Here is a tiny trained network, its code and every weight. The questions are about switching its units off for an input and a target symbol, where a switched-off unit gives its printed mean instead of its output.

import numpy as np


def w(rows, s, z=0):
    codes = np.array(rows[::2]) - 128.0
    scale = np.full(codes.shape[1], s)
    scale[-1] = z or s
    return codes * scale


def f(y):
    return y / 2 * (1 + np.tanh(0.7978845608 * (y + 0.044715 * y**3)))


def softmax(a):
    e = np.exp(a - a.max(-1, keepdims=True))
    return e / e.sum(-1, keepdims=True)


def log_softmax(a):
    a = a - a.max(-1, keepdims=True)
    return a - np.log(np.exp(a).sum(-1, keepdims=True))


def net(x, mask):
    ids = ['αβζηθξπ'.index(c) for c in x.split()]
    T = len(ids)
    res = E[ids] + P[:T]
    r = res
    for j in range(3):
        rows = slice(2 * j, 2 * j + 2)
        q, k, v = (r @ M[0][rows].T for M in (Q, K, V))
        z = softmax(np.where(np.tri(T) > 0, q @ k.T / 2**0.5, -1e9)) @ v
        o = O[0][rows]
        res = res + np.where(mask[j], z, o[:, -1]) @ o[:, :-1]
    y = f(res @ A[0][:, :-1].T + A[0][:, -1])
    res = res + np.where(mask[3:19], y, B[0][:, -1]) @ B[0][:, :-1]
    return log_softmax(res[-1] @ U[:, :-1].T + U[:, -1])


Q, K, V, O, A, B = {}, {}, {}, {}, {}, {}
E = w([
[3,138,182,67,198],'α',
[176,120,169,10,144],'β',
[202,148,207,165,135],'ζ',
[159,180,71,183,228],'η',
[127,174,48,133,170],'θ',
[133,72,127,60,117],'ξ',
[104,131,124,119,194],'π',
],0.018)
P = w([
[89,249,99,131,66],'0',
[166,132,159,84,174],'1',
[79,142,76,147,85],'2',
[175,109,145,88,204],'3',
[76,111,82,132,78],'4',
[179,99,126,90,231],'5',
[75,89,88,118,74],'6',
[183,118,155,105,202],'7',
],0.016)
Q[0] = w([
[219,89,164,192,84],'head 1',
[57,163,134,125,32],'head 1',
[86,123,109,156,130],'head 2',
[161,88,180,149,255],'head 2',
[120,69,17,96,1],'head 3',
[90,162,123,57,165],'head 3',
],0.01)
K[0] = w([
[123,151,221,153,65],'head 1',
[75,43,124,57,134],'head 1',
[149,85,84,144,164],'head 2',
[141,246,123,113,95],'head 2',
[152,38,168,139,119],'head 3',
[113,150,132,77,189],'head 3',
],0.014)
V[0] = w([
[167,160,164,173,127],'head 1',
[152,91,109,122,116],'head 1',
[109,119,216,3,86],'head 2',
[220,170,221,114,180],'head 2',
[116,196,168,133,85],'head 3',
[166,213,91,166,152],'head 3',
],0.011)
O[0] = w([
[105,117,114,72,149,131],'head 1',
[166,75,48,104,152,53],'head 1',
[112,137,97,3,49,177],'head 2',
[202,197,246,89,111,101],'head 2',
[159,42,87,131,118,255],'head 3',
[113,137,126,117,97,232],'head 3',
],0.012,0.0071)
A[0] = w([
[140,72,101,99,62,126],'neuron 1',
[120,223,129,129,172,82],'neuron 2',
[78,185,101,128,154,173],'neuron 3',
[97,167,192,111,22,99],'neuron 4',
[102,8,85,179,128,3],'neuron 5',
[37,213,80,168,120,28],'neuron 6',
[136,119,132,121,212,242],'neuron 7',
[241,205,45,173,110,152],'neuron 8',
[60,191,63,134,101,145],'neuron 9',
[156,62,84,75,174,168],'neuron 10',
[156,135,149,38,157,129],'neuron 11',
[126,82,98,99,96,203],'neuron 12',
[71,64,190,104,162,135],'neuron 13',
[97,122,101,216,27,66],'neuron 14',
[126,99,53,127,117,75],'neuron 15',
[120,173,67,150,34,18],'neuron 16',
],0.013,0.0071)
B[0] = w([
[127,100,115,85,253,222],'neuron 1',
[138,95,127,126,173,169],'neuron 2',
[127,148,132,199,107,196],'neuron 3',
[81,63,108,133,125,221],'neuron 4',
[80,158,193,72,203,188],'neuron 5',
[86,107,197,109,166,190],'neuron 6',
[123,92,117,133,42,229],'neuron 7',
[178,98,146,31,109,171],'neuron 8',
[181,126,173,170,188,205],'neuron 9',
[74,119,148,155,82,248],'neuron 10',
[130,199,136,150,123,234],'neuron 11',
[109,142,76,177,133,233],'neuron 12',
[222,131,94,104,126,223],'neuron 13',
[179,138,42,101,7,151],'neuron 14',
[207,126,103,132,142,187],'neuron 15',
[133,175,197,92,91,156],'neuron 16',
],0.011,0.016)
U = w([
[154,143,61,106,191,127],'α',
[69,210,127,72,101,133],'β',
[184,189,180,68,167,91],'ζ',
[211,48,138,120,150,86],'η',
[33,90,205,115,163,34],'θ',
[69,234,89,220,92,254],'ξ',
[96,77,117,69,1,194],'π',
],0.0072)

Each question gives the input, a string of symbols that net reads in full, and the target symbol t.
The units are the heads (2 rows each of Q, K, V and O) and the neurons (one row each of A and B). Each row of codes is followed by its name. A weight is (code - 128) times the scale printed after its matrix; where a second scale follows, it is the last column's (O, A, B and U).
mask holds one flag per unit, heads first, then neurons. A switched-off unit (its flag False) gives its mean, the last column of its rows in O or B, instead of its output. The means were averaged over made-up inputs and are rounded, as every weight is.
A unit's drop is (log p(t) with every unit on - log p(t) with that unit switched off) / (log p(t) with every unit on - log p(t) with every unit switched off).
The circuit of an input: a set's keep is (log p(t) with only the set's units on - log p(t) with every unit switched off) / (log p(t) with every unit on - log p(t) with every unit switched off). Starting from the 12 units with the biggest drops (on a tie, the unit counted first), units are removed one at a time, each time the one whose removal leaves the highest keep (on an exact tie, the one counted first), for as long as the keep stays at least 0.8.
circuit, biggest first: the units of the circuit, biggest drop first
most important unit: the unit with the biggest drop
top k neurons: the k neurons with the biggest drops, biggest first
heads that matter: for each layer, one digit per head in row order, 1 if its drop is at least 0.15 and else 0, layers parted by /
input ζ π α ζ η, target η: top 2 neurons : [neuron 8; neuron 10]
input π α π ζ α π, target π: most important unit : neuron 7
input α α η α, target α: circuit, biggest first : [head 2; neuron 1; head 3; neuron 12]
input θ η θ α α β, target θ: heads that matter : 010
input ξ α ξ θ, target ξ: heads that matter : 011
input θ ζ η, target η: top 4 neurons : [neuron 8; neuron 10; neuron 14; neuron 11]
input β ζ α α π η ζ π, target β: circuit, biggest first : [head 2; neuron 11; neuron 9]
input π η β θ, target π: circuit, biggest first : [neuron 1; neuron 9]
input β ζ ζ, target π: top 2 neurons : [neuron 4; neuron 9]
input α β ξ, target α: circuit, biggest first : [neuron 1; head 2]
input θ η π ζ, target θ: circuit, biggest first : [head 2; neuron 5]
input α α θ α π η β, target β: circuit, biggest first : [neuron 11; head 2; head 3]
input α π π η α ζ, target α: circuit, biggest first : [head 2; neuron 1; neuron 12; head 1]
input ζ π π ζ, target ζ: circuit, biggest first : [head 2]
input ξ α β η β α η η, target ξ: circuit, biggest first : [neuron 1; neuron 13]
input ξ η α β, target ξ: top 2 neurons : [neuron 11; neuron 10]
input θ θ α α η θ, target θ: top 2 neurons : [neuron 5; neuron 13]
input α θ α α α η ξ α, target α: top 2 neurons : [neuron 1; neuron 13]
input α ζ α, target π: top 4 neurons : [neuron 4; neuron 5; neuron 1; neuron 6]
input α α η α η, target θ: heads that matter : 011
input α α θ β α β α, target β: heads that matter : 011
